Below is a small trained network, with its code and all its weights. Each question gives an input and a target symbol and asks what happens when units are switched off, that is, made to give their printed mean instead of their output.

import numpy as np


def w(rows, s, z=0):
    codes = np.array(rows[::2]) - 128.0
    scale = np.full(codes.shape[1], s)
    scale[-1] = z or s
    return codes * scale


def norm(h):
    return h / np.sqrt((h * h).mean(-1, keepdims=True) + 1e-5)


def f(y):
    return np.maximum(y, 0)


def softmax(a):
    e = np.exp(a - a.max(-1, keepdims=True))
    return e / e.sum(-1, keepdims=True)


def log_softmax(a):
    a = a - a.max(-1, keepdims=True)
    return a - np.log(np.exp(a).sum(-1, keepdims=True))


def net(x, mask):
    ids = ['ΛΠεξτφ'.index(c) for c in x.split()]
    T = len(ids)
    res = E[ids] + P[:T]
    u = 0
    for l in range(3):
        q, k, v = (norm(res) @ M[l].T for M in (Q, K, V))
        z = softmax(np.where(np.tri(T) > 0, q @ k.T / 2**0.5, -1e9)) @ v
        res = res + np.where(mask[u], z, O[l][:, -1]) @ O[l][:, :-1]
        u += 1
        y = f(norm(res) @ A[l][:, :-1].T + A[l][:, -1])
        res = res + np.where(mask[u : u + 4], y, B[l][:, -1]) @ B[l][:, :-1]
        u += 4
    return log_softmax(norm(res)[-1] @ U[:, :-1].T + U[:, -1])


Q, K, V, O, A, B = {}, {}, {}, {}, {}, {}
E = w([
[131,105,119,109,142],'Λ',
[102,162,233,83,10],'Π',
[135,113,153,141,128],'ε',
[145,97,131,106,143],'ξ',
[120,100,178,127,135],'τ',
[163,81,148,83,130],'φ',
],0.012)
P = w([
[202,199,54,82,126],'0',
[158,72,223,83,132],'1',
[254,88,216,92,166],'2',
[161,92,177,108,124],'3',
[138,94,153,123,102],'4',
[224,97,188,149,107],'5',
[139,111,124,144,68],'6',
[142,112,111,159,51],'7',
[194,110,128,170,51],'8',
[188,106,134,166,35],'9',
[163,107,57,134,35],'10',
],0.0046)
Q[0] = w([
[135,108,198,110,20],'L0H0',
[137,183,2,27,173],'L0H0',
],0.0058)
K[0] = w([
[216,247,56,88,211],'L0H0',
[120,18,241,254,134],'L0H0',
],0.0047)
V[0] = w([
[206,139,175,138,95],'L0H0',
[174,1,177,98,62],'L0H0',
],0.0066)
O[0] = w([
[123,144,141,212,163,196],'L0H0',
[73,94,254,169,40,254],'L0H0',
],0.0042,0.0071)
A[0] = w([
[82,216,78,107,187,212],'L0N0',
[2,163,148,61,181,2],'L0N1',
[166,199,176,111,94,172],'L0N2',
[216,119,118,89,58,159],'L0N3',
],0.0072,0.00064)
B[0] = w([
[215,120,166,177,2,134],'L0N0',
[41,160,128,157,30,129],'L0N1',
[42,157,34,119,84,202],'L0N2',
[111,191,100,139,61,255],'L0N3',
],0.0064,0.0037)
Q[1] = w([
[83,18,139,103,102],'L1H0',
[88,147,97,209,253],'L1H0',
],0.0041)
K[1] = w([
[184,132,114,104,220],'L1H0',
[6,79,181,3,121],'L1H0',
],0.0048)
V[1] = w([
[156,205,127,53,254],'L1H0',
[200,116,129,121,74],'L1H0',
],0.0062)
O[1] = w([
[170,191,102,208,2,3],'L1H0',
[124,60,86,176,29,194],'L1H0',
],0.0088,0.0071)
A[1] = w([
[146,192,92,236,130,4],'L1N0',
[147,158,66,225,84,125],'L1N1',
[130,222,113,63,62,138],'L1N2',
[186,3,211,83,187,198],'L1N3',
],0.004,0.0011)
B[1] = w([
[119,146,177,114,149,129],'L1N0',
[176,167,178,179,151,133],'L1N1',
[87,120,221,193,186,138],'L1N2',
[162,134,99,253,125,254],'L1N3',
],0.0066,0.0081)
Q[2] = w([
[102,113,166,138,151],'L2H0',
[155,253,51,58,150],'L2H0',
],0.011)
K[2] = w([
[95,119,84,33,47],'L2H0',
[135,1,93,189,222],'L2H0',
],0.0063)
V[2] = w([
[155,254,143,222,185],'L2H0',
[102,99,174,108,204],'L2H0',
],0.0073)
O[2] = w([
[97,104,202,210,45,63],'L2H0',
[174,2,179,152,109,2],'L2H0',
],0.011,0.0035)
A[2] = w([
[178,71,127,56,180,110],'L2N0',
[193,46,21,108,140,8],'L2N1',
[76,166,2,60,71,66],'L2N2',
[106,189,211,224,142,218],'L2N3',
],0.0057,0.0011)
B[2] = w([
[60,158,114,82,82,231],'L2N0',
[119,138,250,156,120,233],'L2N1',
[132,84,108,222,151,254],'L2N2',
[101,162,118,35,135,241],'L2N3',
],0.011,0.0035)
U = w([
[121,93,33,205,137,233],'Λ',
[103,88,163,122,117,1],'Π',
[137,69,179,208,1,119],'ε',
[43,222,172,125,66,123],'ξ',
[172,4,156,160,94,136],'τ',
[153,127,99,39,189,140],'φ',
],0.011,0.0037)

Each question gives the input, a string of symbols that net reads in full, and the target symbol t.
The units are the heads (2 rows each of Q, K, V and O) and the neurons (one row each of A and B). Each row of codes is followed by its name. A weight is (code - 128) times the scale printed after its matrix; where a second scale follows, it is the last column's (O, A, B and U).
mask holds one flag per unit, layer by layer, with each layer's heads first. A switched-off unit (its flag False) gives its mean, the last column of its rows in O or B, instead of its output. The means were averaged over made-up inputs and are rounded, as every weight is.
A unit's drop is (log p(t) with every unit on - log p(t) with that unit switched off) / (log p(t) with every unit on - log p(t) with every unit switched off).
The circuit of an input: a set's keep is (log p(t) with only the set's units on - log p(t) with every unit switched off) / (log p(t) with every unit on - log p(t) with every unit switched off). Starting from the 12 units with the biggest drops (on a tie, the unit counted first), units are removed one at a time, each time the one whose removal leaves the highest keep (on an exact tie, the one counted first), for as long as the keep stays at least 0.8.
units of the circuit, in order: the units of the circuit, biggest drop first
most important unit: the unit with the biggest drop
k most important neurons of layer l: the k neurons of layer l with the biggest drops, biggest first
drop when u is switched off: that unit's drop, to one decimal
input ξ τ ε, target ξ: units of the circuit, in order	[L1H0 L0H0 L2N3]
input Λ τ φ ξ φ Λ φ τ, target Λ: most important unit	L0N0
input ε ξ τ, target ε: units of the circuit, in order	[L2H0 L0H0 L1H0]
input τ φ Λ ε Π ε τ Λ ξ, target τ: units of the circuit, in order	[L2H0 L0H0]
input Π Λ τ τ ε ξ ξ, target τ: units of the circuit, in order	[L1N2 L2H0]
input Λ τ Π Λ ξ ε ε, target Λ: 2 most important neurons of layer 0	[L0N3 L0N2]
input ε Λ Λ τ τ, target ε: units of the circuit, in order	[L2H0 L0H0 L1H0 L0N2]
input ξ τ ξ φ, target ξ: units of the circuit, in order	[L2H0 L1H0 L0H0]
input ξ ξ ξ φ Λ ε, target ξ: units of the circuit, in order	[L1H0 L0H0 L2H0]
input Λ Λ ξ φ ξ φ Π ε Π, target Λ: units of the circuit, in order	[L0H0 L2H0 L2N2 L0N2]
input ξ Λ Λ ξ ξ ξ ξ Λ ξ, target ξ: units of the circuit, in order	[L0H0 L2H0 L1H0]
input ξ ξ ξ ε Λ φ φ Λ τ, target ξ: units of the circuit, in order	[L0H0 L1H0 L2H0]
input ξ Λ φ ξ ε ε ξ ξ Λ, target ξ: 3 most important neurons of layer 1	[L1N1 L1N2 L1N3]
input Λ Λ φ φ φ Π Λ ξ ε, target Λ: most important unit	L0H0
input τ Π Λ ξ Λ ξ Π Λ, target τ: 2 most important neurons of layer 2	[L2N3 L2N1]
input ξ Π ξ Λ φ, target ε: 2 most important neurons of layer 1	[L1N2 L1N3]
input ξ τ ξ Π τ Π ξ Λ ε τ φ, target ξ: 2 most important neurons of layer 1	[L1N3 L1N2]
input Λ τ Λ Π ξ φ, target ε: 3 most important neurons of layer 2	[L2N1 L2N2 L2N3]
input Λ τ τ φ, target Λ: drop when L2H0 is switched off	1.2
input Λ ξ Λ Λ, target Λ: 2 most important neurons of layer 1	[L1N3 L1N1]
input ξ ε ξ φ ξ Λ ξ, target ξ: drop when L2N3 is switched off	0.2
input ε τ φ Λ, target ε: most important unit	L2H0
input Λ φ τ, target Λ: drop when L2H0 is switched off	1.5
input ξ ξ τ, target ξ: drop when L1N0 is switched off	0.0
